Below is a small trained network, with its code and all its weights. Each question gives an input and a target symbol and asks what happens when units are switched off, that is, made to give their printed mean instead of their output.

import numpy as np


def w(rows, s, z=0):
    codes = np.array(rows[::2]) - 128.0
    scale = np.full(codes.shape[1], s)
    scale[-1] = z or s
    return codes * scale


def norm(h):
    return h / np.sqrt((h * h).mean(-1, keepdims=True) + 1e-5)


def f(y):
    return np.maximum(y, 0)


def softmax(a):
    e = np.exp(a - a.max(-1, keepdims=True))
    return e / e.sum(-1, keepdims=True)


def log_softmax(a):
    a = a - a.max(-1, keepdims=True)
    return a - np.log(np.exp(a).sum(-1, keepdims=True))


def net(x, mask):
    ids = ['ΦΨαεηθπστω'.index(c) for c in x.split()]
    T = len(ids)
    res = E[ids] + P[:T]
    r = norm(res)
    for j in range(3):
        rows = slice(3 * j, 3 * j + 3)
        q, k, v = (r @ M[0][rows].T for M in (Q, K, V))
        z = softmax(np.where(np.tri(T) > 0, q @ k.T / 3**0.5, -1e9)) @ v
        o = O[0][rows]
        res = res + np.where(mask[j], z, o[:, -1]) @ o[:, :-1]
    y = f(norm(res) @ A[0][:, :-1].T + A[0][:, -1])
    res = res + np.where(mask[3:11], y, B[0][:, -1]) @ B[0][:, :-1]
    return log_softmax(norm(res)[-1] @ U[:, :-1].T + U[:, -1])


Q, K, V, O, A, B = {}, {}, {}, {}, {}, {}
E = w([
[124,176,127],'Φ',
[117,160,129],'Ψ',
[120,185,114],'α',
[110,170,134],'ε',
[124,164,128],'η',
[255,158,221],'θ',
[115,166,100],'π',
[123,160,118],'σ',
[122,180,116],'τ',
[129,169,114],'ω',
],0.0085)
P = w([
[142,3,151],'0',
[115,117,82],'1',
[116,110,93],'2',
[114,121,91],'3',
[111,119,97],'4',
[109,134,85],'5',
[110,121,91],'6',
[114,121,100],'7',
[94,134,102],'8',
[87,149,107],'9',
[98,149,113],'10',
],0.0029)
Q[0] = w([
[140,28,141],'H0',
[136,10,154],'H0',
[134,22,143],'H0',
[170,111,103],'H1',
[123,121,190],'H1',
[111,124,169],'H1',
[144,195,102],'H2',
[147,52,158],'H2',
[131,49,147],'H2',
],0.011)
K[0] = w([
[83,207,118],'H0',
[91,226,99],'H0',
[113,212,69],'H0',
[140,114,113],'H1',
[102,220,134],'H1',
[138,174,115],'H1',
[217,143,210],'H2',
[94,162,79],'H2',
[26,161,2],'H2',
],0.0092)
V[0] = w([
[103,2,57],'H0',
[251,74,145],'H0',
[130,177,99],'H0',
[186,133,106],'H1',
[192,85,126],'H1',
[82,128,148],'H1',
[174,148,138],'H2',
[176,127,224],'H2',
[69,105,155],'H2',
],0.0072)
O[0] = w([
[214,59,156,222],'H0',
[130,146,208,255],'H0',
[137,207,92,108],'H0',
[156,167,163,153],'H1',
[134,175,159,43],'H1',
[86,103,93,111],'H1',
[83,222,145,170],'H2',
[57,134,162,158],'H2',
[126,1,118,74],'H2',
],0.0061,0.0029)
A[0] = w([
[20,163,35,86],'N0',
[181,156,110,236],'N1',
[140,54,187,117],'N2',
[163,175,89,253],'N3',
[162,62,93,137],'N4',
[237,83,238,176],'N5',
[147,254,184,165],'N6',
[199,86,132,147],'N7',
],0.0049,0.0016)
B[0] = w([
[126,92,128,172],'N0',
[159,155,148,192],'N1',
[84,146,180,155],'N2',
[128,107,167,201],'N3',
[195,131,77,156],'N4',
[23,166,112,213],'N5',
[144,253,182,253],'N6',
[151,156,143,158],'N7',
],0.0042,0.0045)
U = w([
[46,168,126,112],'Φ',
[132,52,141,164],'Ψ',
[115,167,67,57],'α',
[104,75,60,187],'ε',
[31,87,238,107],'η',
[105,150,169,3],'θ',
[246,124,72,123],'π',
[219,60,233,111],'σ',
[124,163,77,51],'τ',
[189,220,217,193],'ω',
],0.012,0.003)

Each question gives the input, a string of symbols that net reads in full, and the target symbol t.
The units are the heads (3 rows each of Q, K, V and O) and the neurons (one row each of A and B). Each row of codes is followed by its name. A weight is (code - 128) times the scale printed after its matrix; where a second scale follows, it is the last column's (O, A, B and U).
mask holds one flag per unit, heads first, then neurons. A switched-off unit (its flag False) gives its mean, the last column of its rows in O or B, instead of its output. The means were averaged over made-up inputs and are rounded, as every weight is.
A unit's drop is (log p(t) with every unit on - log p(t) with that unit switched off) / (log p(t) with every unit on - log p(t) with every unit switched off).
The circuit of an input: a set's keep is (log p(t) with only the set's units on - log p(t) with every unit switched off) / (log p(t) with every unit on - log p(t) with every unit switched off). Starting from all 11 units, units are removed one at a time, each time the one whose removal leaves the highest keep (on an exact tie, the one counted first), for as long as the keep stays at least 0.8.
circuit, biggest first: the units of the circuit, biggest drop first
unit that matters most: the unit with the biggest drop
which heads matter: for each layer, one digit per head in row order, 1 if its drop is at least 0.15 and else 0, layers parted by /
drop when u is switched off: that unit's drop, to one decimal
input Φ η η Φ α, target Φ: which heads matter -> 100
input ε ω π, target ε: which heads matter -> 000
input σ ε σ ω ω π π ω τ, target σ: unit that matters most -> H0
input Φ η ω ω, target Φ: which heads matter -> 100
input ε τ ω ω ε ω Ψ ω, target ε: which heads matter -> 000
input η π ω σ τ, target η: which heads matter -> 001
input ε π ε, target ε: circuit, biggest first -> (H0; H2)
input ε π η η α σ, target ε: which heads matter -> 000
input π ω η Ψ τ ω Φ η, target π: which heads matter -> 100
input Ψ σ σ η σ η ω, target Ψ: which heads matter -> 001
input σ ω η π σ σ ω α, target σ: which heads matter -> 101
input η η π ε τ σ ω, target η: which heads matter -> 001
input σ σ Φ σ, target σ: which heads matter -> 100
input π Φ Φ ω Φ Ψ π ω η σ π, target π: drop when H0 is switched off -> 0.4
input π τ τ π ω, target π: drop when H0 is switched off -> 0.5
input Ψ ω σ η Ψ η, target Ψ: drop when H2 is switched off -> 0.5
input η ω ω η Ψ σ ω Φ, target η: drop when H2 is switched off -> 0.4
